Below are the code and all the weights of a small trained network. Each question names an input and a target symbol and asks about switching units off, where a switched-off unit gives its printed mean instead of its output.

import numpy as np


def w(rows, s, z=0):
    codes = np.array(rows[::2]) - 128.0
    scale = np.full(codes.shape[1], s)
    scale[-1] = z or s
    return codes * scale


def f(y):
    return y / 2 * (1 + np.tanh(0.7978845608 * (y + 0.044715 * y**3)))


def softmax(a):
    e = np.exp(a - a.max(-1, keepdims=True))
    return e / e.sum(-1, keepdims=True)


def log_softmax(a):
    a = a - a.max(-1, keepdims=True)
    return a - np.log(np.exp(a).sum(-1, keepdims=True))


def net(x, mask):
    ids = ['ΓΔΘΣΦΩαεζηλμξ'.index(c) for c in x.split()]
    T = len(ids)
    res = E[ids] + P[:T]
    r = res
    for j in range(3):
        rows = slice(3 * j, 3 * j + 3)
        q, k, v = (r @ M[0][rows].T for M in (Q, K, V))
        z = softmax(np.where(np.tri(T) > 0, q @ k.T / 3**0.5, -1e9)) @ v
        o = O[0][rows]
        res = res + np.where(mask[j], z, o[:, -1]) @ o[:, :-1]
    y = f(res @ A[0][:, :-1].T + A[0][:, -1])
    res = res + np.where(mask[3:11], y, B[0][:, -1]) @ B[0][:, :-1]
    return log_softmax(res[-1] @ U[:, :-1].T + U[:, -1])


Q, K, V, O, A, B = {}, {}, {}, {}, {}, {}
E = w([
[65,160,61,207],'Γ',
[64,57,76,85],'Δ',
[174,84,66,214],'Θ',
[141,85,79,171],'Σ',
[196,46,71,176],'Φ',
[140,127,38,55],'Ω',
[72,122,78,54],'α',
[120,7,197,232],'ε',
[204,44,73,128],'ζ',
[133,122,64,102],'η',
[179,81,83,144],'λ',
[230,187,141,169],'μ',
[58,66,77,175],'ξ',
],0.019)
P = w([
[115,45,95,14],'0',
[127,81,105,14],'1',
[145,78,104,34],'2',
[157,93,94,47],'3',
[155,81,84,39],'4',
[170,91,71,82],'5',
[173,89,56,83],'6',
[170,82,41,84],'7',
[160,63,30,103],'8',
[149,57,3,83],'9',
],0.0024)
Q[0] = w([
[75,203,178,43],'head 1',
[76,98,37,237],'head 1',
[38,213,69,74],'head 1',
[98,166,9,172],'head 2',
[68,226,194,165],'head 2',
[185,69,32,64],'head 2',
[149,72,80,232],'head 3',
[218,249,171,158],'head 3',
[8,168,242,117],'head 3',
],0.011)
K[0] = w([
[101,132,48,100],'head 1',
[136,140,165,200],'head 1',
[89,212,3,145],'head 1',
[126,224,153,179],'head 2',
[140,56,236,107],'head 2',
[165,187,113,132],'head 2',
[136,94,205,220],'head 3',
[185,142,65,133],'head 3',
[71,130,31,123],'head 3',
],0.016)
V[0] = w([
[81,133,81,131],'head 1',
[81,98,65,188],'head 1',
[149,200,122,87],'head 1',
[98,237,125,165],'head 2',
[149,83,118,73],'head 2',
[167,118,142,71],'head 2',
[6,70,135,126],'head 3',
[137,149,151,170],'head 3',
[149,80,149,153],'head 3',
],0.012)
O[0] = w([
[198,125,127,158,143],'head 1',
[112,107,152,254,255],'head 1',
[174,127,70,118,11],'head 1',
[110,84,14,174,123],'head 2',
[60,221,151,112,120],'head 2',
[194,134,169,55,77],'head 2',
[39,166,181,82,156],'head 3',
[241,176,116,75,129],'head 3',
[134,152,220,35,226],'head 3',
],0.0067,0.0092)
A[0] = w([
[199,32,126,75,140],'neuron 1',
[119,28,200,47,45],'neuron 2',
[158,143,48,55,117],'neuron 3',
[3,93,116,178,3],'neuron 4',
[109,70,146,169,189],'neuron 5',
[219,189,96,87,164],'neuron 6',
[208,109,30,113,102],'neuron 7',
[96,76,59,67,127],'neuron 8',
],0.013,0.0047)
B[0] = w([
[202,169,148,115,188],'neuron 1',
[165,82,93,109,199],'neuron 2',
[90,99,244,136,156],'neuron 3',
[195,150,96,86,254],'neuron 4',
[118,180,188,139,233],'neuron 5',
[53,36,111,130,164],'neuron 6',
[104,166,85,108,209],'neuron 7',
[96,126,86,205,174],'neuron 8',
],0.011,0.016)
U = w([
[170,180,74,156,151],'Γ',
[176,173,80,48,67],'Δ',
[146,76,158,255,62],'Θ',
[114,163,156,160,192],'Σ',
[191,115,162,147,116],'Φ',
[72,111,137,158,139],'Ω',
[100,175,100,90,157],'α',
[152,125,134,112,178],'ε',
[251,96,90,99,2],'ζ',
[114,150,130,128,193],'η',
[183,115,122,136,126],'λ',
[158,45,61,132,154],'μ',
[146,238,137,99,86],'ξ',
],0.011,0.0076)

Each question gives the input, a string of symbols that net reads in full, and the target symbol t.
The units are the heads (3 rows each of Q, K, V and O) and the neurons (one row each of A and B). Each row of codes is followed by its name. A weight is (code - 128) times the scale printed after its matrix; where a second scale follows, it is the last column's (O, A, B and U).
mask holds one flag per unit, heads first, then neurons. A switched-off unit (its flag False) gives its mean, the last column of its rows in O or B, instead of its output. The means were averaged over made-up inputs and are rounded, as every weight is.
A unit's drop is (log p(t) with every unit on - log p(t) with that unit switched off) / (log p(t) with every unit on - log p(t) with every unit switched off).
The circuit of an input: a set's keep is (log p(t) with only the set's units on - log p(t) with every unit switched off) / (log p(t) with every unit on - log p(t) with every unit switched off). Starting from all 11 units, units are removed one at a time, each time the one whose removal leaves the highest keep (on an exact tie, the one counted first), for as long as the keep stays at least 0.8.
units of the circuit, in order: the units of the circuit, biggest drop first
top k neurons: the k neurons with the biggest drops, biggest first
heads that matter: for each layer, one digit per head in row order, 1 if its drop is at least 0.15 and else 0, layers parted by /
input Ω ζ Ω Γ ξ Σ Δ Θ Σ η, target Γ: heads that matter -> 010
input μ λ ζ Γ ε, target Φ: units of the circuit, in order -> neuron 2; head 2
input Θ Θ Δ Θ μ ζ μ, target μ: heads that matter -> 001
input ξ ζ Θ ξ Γ, target Γ: units of the circuit, in order -> neuron 4; head 2
input Φ Θ Ω η μ Δ, target μ: top 4 neurons -> neuron 8; neuron 2; neuron 1; neuron 7
input Γ μ Θ, target μ: units of the circuit, in order -> head 1; neuron 6; head 3
input Ω ζ Φ λ λ Φ μ Ω η, target μ: top 4 neurons -> neuron 6; neuron 5; neuron 7; neuron 8
input ξ μ Δ α ζ Σ, target μ: top 3 neurons -> neuron 6; neuron 7; neuron 5
input μ μ Δ α, target μ: top 2 neurons -> neuron 5; neuron 8
input Θ Ω Θ Δ μ ζ Φ Θ, target μ: units of the circuit, in order -> neuron 6; head 1; head 3
input Δ Θ Γ α Γ Φ ξ, target Γ: top 2 neurons -> neuron 4; neuron 5
input Θ α ξ, target ξ: top 2 neurons -> neuron 4; neuron 5
input ζ ζ Δ, target Δ: units of the circuit, in order -> head 3; neuron 4
input Γ Ω λ, target Γ: heads that matter -> 011
input ζ Φ Φ Γ μ, target μ: heads that matter -> 001
input Δ Θ Φ, target Φ: heads that matter -> 011
input ζ Φ Γ Ω, target Γ: heads that matter -> 011
input Σ Θ η Φ μ ζ Σ Γ Φ, target Γ: top 2 neurons -> neuron 7; neuron 1
input Γ Θ Φ, target Γ: heads that matter -> 010
input η Ω Θ, target Θ: heads that matter -> 101
input ζ μ Σ ξ ζ ξ Γ Φ α α, target Γ: heads that matter -> 011
